Below are the code and all the weights of a small trained network. Each question names an input and a class and asks about switching units off, where a switched-off unit gives its printed mean instead of its output.

import numpy as np


def w(rows, s, z=0):
    codes = np.array(rows[::2]) - 128.0
    scale = np.full(codes.shape[1], s)
    scale[-1] = z or s
    return codes * scale


def f(y):
    return np.maximum(y, 0)


def log_softmax(a):
    a = a - a.max(-1, keepdims=True)
    return a - np.log(np.exp(a).sum(-1, keepdims=True))


def net(x, mask):
    res = np.array(x, float).reshape(1, 3) / 4 @ E
    y = f(res @ A[0][:, :-1].T + A[0][:, -1])
    res = res + np.where(mask, y, B[0][:, -1]) @ B[0][:, :-1]
    return log_softmax(res[-1] @ U[:, :-1].T + U[:, -1])


A, B = {}, {}
E = w([
[170,107,119,114,149,83,114,29,30],'x0',
[129,23,36,201,15,212,113,140,41],'x1',
[254,105,96,237,80,43,63,204,116],'x2',
],0.0064)
A[0] = w([
[174,105,120,128,120,98,138,69,36,138],'N1',
[87,120,134,126,113,197,138,129,107,254],'N2',
[215,107,117,209,102,42,101,136,55,154],'N3',
[94,122,148,69,141,144,135,91,116,130],'N4',
[161,159,149,96,175,27,122,111,211,223],'N5',
[123,90,101,131,99,140,85,109,63,81],'N6',
[17,128,136,28,152,249,164,38,92,124],'N7',
[132,87,117,175,92,202,117,125,67,215],'N8',
[92,160,142,44,164,104,145,124,214,144],'N9',
[141,145,159,171,144,87,126,205,138,91],'N10',
[111,174,157,87,186,65,134,116,158,114],'N11',
[138,113,117,139,100,165,135,88,53,153],'N12',
[47,113,90,157,86,254,135,190,168,137],'N13',
[173,114,122,207,90,139,115,219,190,220],'N14',
],0.01,0.0029)
B[0] = w([
[139,121,107,105,199,136,134,159,27,188],'N1',
[189,152,105,81,143,218,191,170,133,183],'N2',
[115,125,36,205,101,72,123,82,63,239],'N3',
[127,122,99,85,186,149,122,107,140,174],'N4',
[166,127,172,60,208,39,151,182,154,201],'N5',
[51,96,186,225,114,143,70,107,100,178],'N6',
[75,155,16,66,137,197,79,28,173,254],'N7',
[140,105,180,166,139,192,178,181,101,212],'N8',
[108,135,154,172,244,175,125,146,209,201],'N9',
[74,124,127,148,67,75,80,100,174,164],'N10',
[104,145,233,116,145,89,126,113,120,186],'N11',
[172,150,126,179,175,175,173,116,98,182],'N12',
[140,106,216,49,6,175,174,136,117,205],'N13',
[158,143,67,136,59,111,130,187,209,214],'N14',
],0.019,0.013)
U = w([
[127,166,254,106,177,86,117,149,187,167],'0',
[143,99,100,207,126,142,134,115,38,90],'1',
[153,110,183,114,60,175,165,157,147,96],'2',
[89,151,107,73,144,183,127,49,137,123],'3',
[155,136,78,166,83,53,103,141,148,171],'4',
[85,115,195,144,80,113,86,58,118,1],'5',
[160,146,156,107,166,53,116,98,64,171],'6',
],0.0073,0.0025)

Each question gives the input, the list of numbers given to net, and the class t.
The units are the neurons (one row each of A and B). Each row of codes is followed by its name. A weight is (code - 128) times the scale printed after its matrix; where a second scale follows, it is the last column's (A, B and U).
mask holds one flag per neuron, in row order. A switched-off neuron (its flag False) gives its mean, the last column of its row in B, instead of its output. The means were averaged over made-up inputs and are rounded, as every weight is.
A unit's drop is (log p(t) with every unit on - log p(t) with that unit switched off) / (log p(t) with every unit on - log p(t) with every unit switched off).
The circuit of an input: a set's keep is (log p(t) with only the set's units on - log p(t) with every unit switched off) / (log p(t) with every unit on - log p(t) with every unit switched off). Starting from the 12 units with the biggest drops (on a tie, the unit counted first), units are removed one at a time, each time the one whose removal leaves the highest keep (on an exact tie, the one counted first), for as long as the keep stays at least 0.8.
units of the circuit, in order: the units of the circuit, biggest drop first
most important unit: the unit with the biggest drop
top k neurons: the k neurons with the biggest drops, biggest first
drop when u is switched off: that unit's drop, to one decimal
input [-3,3,4], class 4: units of the circuit, in order -> (N14)
input [4,-5,5], class 6: units of the circuit, in order -> (N3, N5)
input [3,-4,6], class 4: top 2 neurons -> (N3, N10)
input [-6,-1,2], class 2: units of the circuit, in order -> (N3, N14)
input [-3,3,3], class 2: units of the circuit, in order -> (N13, N7)
input [-8,1,4], class 2: top 3 neurons -> (N13, N3, N7)
input [-7,7,-6], class 2: top 2 neurons -> (N13, N8)
input [6,-1,6], class 1: top 2 neurons -> (N3, N1)
input [6,-6,3], class 0: top 3 neurons -> (N5, N11, N7)
input [-5,-8,-8], class 0: top 3 neurons -> (N5, N11, N9)
input [-8,2,-4], class 2: top 2 neurons -> (N13, N3)
input [-5,7,-6], class 2: top 3 neurons -> (N13, N8, N3)
input [-8,5,7], class 4: top 4 neurons -> (N3, N14, N10, N2)
input [0,-6,7], class 4: top 2 neurons -> (N3, N14)
input [-6,-1,0], class 2: top 2 neurons -> (N13, N11)
input [2,1,7], class 4: most important unit -> N14
input [-8,-5,7], class 4: drop when N14 is switched off -> 2.2
input [-4,5,8], class 4: drop when N14 is switched off -> 2.3
input [-7,7,2], class 2: drop when N9 is switched off -> 0.0
input [8,-5,7], class 6: most important unit -> N5
